Here is a tiny trained network, its code and every weight. The questions are about switching its units off for an input and a class, where a switched-off unit gives its printed mean instead of its output.

import numpy as np


def w(rows, s, z=0):
    codes = np.array(rows[::2]) - 128.0
    scale = np.full(codes.shape[1], s)
    scale[-1] = z or s
    return codes * scale


def norm(h):
    return h / np.sqrt((h * h).mean(-1, keepdims=True) + 1e-5)


def f(y):
    return y / 2 * (1 + np.tanh(0.7978845608 * (y + 0.044715 * y**3)))


def log_softmax(a):
    a = a - a.max(-1, keepdims=True)
    return a - np.log(np.exp(a).sum(-1, keepdims=True))


def net(x, mask):
    res = np.array(x, float).reshape(1, 8) / 4 @ E
    u = 0
    for l in range(4):
        y = f(norm(res) @ A[l][:, :-1].T + A[l][:, -1])
        res = res + np.where(mask[u : u + 3], y, B[l][:, -1]) @ B[l][:, :-1]
        u += 3
    return log_softmax(norm(res)[-1] @ U[:, :-1].T + U[:, -1])


A, B = {}, {}
E = w([
[123,146,186,41,228,21],'x0',
[102,46,82,113,100,152],'x1',
[54,174,21,183,254,207],'x2',
[108,111,192,178,129,195],'x3',
[203,225,105,183,123,91],'x4',
[138,145,58,136,113,78],'x5',
[167,136,81,137,154,175],'x6',
[212,87,172,82,195,87],'x7',
],0.0098)
A[0] = w([
[63,3,188,56,10,63,1],'L0N0',
[146,138,130,86,146,90,68],'L0N1',
[78,145,84,98,197,77,27],'L0N2',
],0.0061,0.0063)
B[0] = w([
[34,84,196,73,23,121,251],'L0N0',
[49,68,201,255,175,71,100],'L0N1',
[109,192,183,195,103,7,104],'L0N2',
],0.0072,0.0018)
A[1] = w([
[156,192,203,148,90,134,4],'L1N0',
[76,223,81,80,254,46,2],'L1N1',
[162,78,194,53,228,97,6],'L1N2',
],0.0095,0.0052)
B[1] = w([
[197,174,180,117,102,98,142],'L1N0',
[41,208,112,152,146,45,253],'L1N1',
[245,12,117,137,246,45,243],'L1N2',
],0.013,0.0037)
A[2] = w([
[134,189,71,203,164,171,4],'L2N0',
[56,16,237,3,76,114,58],'L2N1',
[137,132,16,144,37,130,8],'L2N2',
],0.0078,0.0042)
B[2] = w([
[91,83,163,51,83,120,169],'L2N0',
[15,73,121,107,45,73,253],'L2N1',
[247,50,57,168,145,99,172],'L2N2',
],0.012,0.0044)
A[3] = w([
[63,100,116,180,160,254,2],'L3N0',
[166,190,190,157,66,94,61],'L3N1',
[179,89,167,84,192,85,28],'L3N2',
],0.011,0.005)
B[3] = w([
[90,121,98,22,207,248,252],'L3N0',
[158,189,220,102,168,236,201],'L3N1',
[178,44,150,115,180,199,235],'L3N2',
],0.012,0.0035)
U = w([
[163,67,164,107,227,76,138],'0',
[55,65,170,95,38,103,245],'1',
[39,232,90,162,196,67,179],'2',
[185,119,18,184,62,140,5],'3',
[185,217,210,143,90,158,96],'4',
[61,127,66,113,169,249,79],'5',
],0.021,0.0029)

Each question gives the input, the list of numbers given to net, and the class t.
The units are the neurons (one row each of A and B). Each row of codes is followed by its name. A weight is (code - 128) times the scale printed after its matrix; where a second scale follows, it is the last column's (A, B and U).
mask holds one flag per neuron, layer by layer. A switched-off neuron (its flag False) gives its mean, the last column of its row in B, instead of its output. The means were averaged over made-up inputs and are rounded, as every weight is.
A unit's drop is (log p(t) with every unit on - log p(t) with that unit switched off) / (log p(t) with every unit on - log p(t) with every unit switched off).
k most important neurons: the k neurons with the biggest drops, biggest first
k most important neurons of layer l: the k neurons of layer l with the biggest drops, biggest first
drop of u: that unit's drop, to one decimal
input [-4,0,-7,-8,1,3,4,5], class 3: 3 most important neurons => (L1N2; L2N2; L1N0)
input [1,4,3,-1,-5,2,-7,4], class 1: most important neuron => (L0N0)
input [-4,-6,-4,2,6,8,8,7], class 4: 2 most important neurons => (L3N1; L1N2)
input [-7,0,-5,8,8,2,6,-6], class 4: 2 most important neurons => (L3N1; L1N0)
input [-5,5,2,-6,3,-7,7,1], class 3: 3 most important neurons => (L2N2; L3N1; L3N2)
input [-5,1,-8,-6,1,5,1,-1], class 3: 2 most important neurons => (L2N2; L2N0)
input [7,-8,-6,6,4,5,-7,0], class 4: 2 most important neurons => (L3N1; L1N0)
input [2,-4,3,4,-4,4,-5,2], class 2: 4 most important neurons => (L1N1; L0N2; L0N0; L2N2)
input [0,-3,-4,-8,5,8,-1,4], class 2: 2 most important neurons => (L1N2; L0N0)
input [-3,-3,-1,3,2,7,-5,-6], class 3: 2 most important neurons => (L2N2; L1N1)
input [4,-8,2,-7,6,-7,-2,4], class 2: 2 most important neurons => (L1N1; L2N2)
input [-2,1,3,-3,-1,7,-5,-3], class 3: drop of L2N2 => 0.6
input [-2,-7,0,-8,-6,8,-5,0], class 2: drop of L0N0 => 0.0
input [-1,3,-2,-6,8,-6,3,1], class 4: most important neuron of layer 1 => (L1N2)
input [-5,7,4,-5,-6,8,1,-3], class 3: drop of L2N2 => 1.8
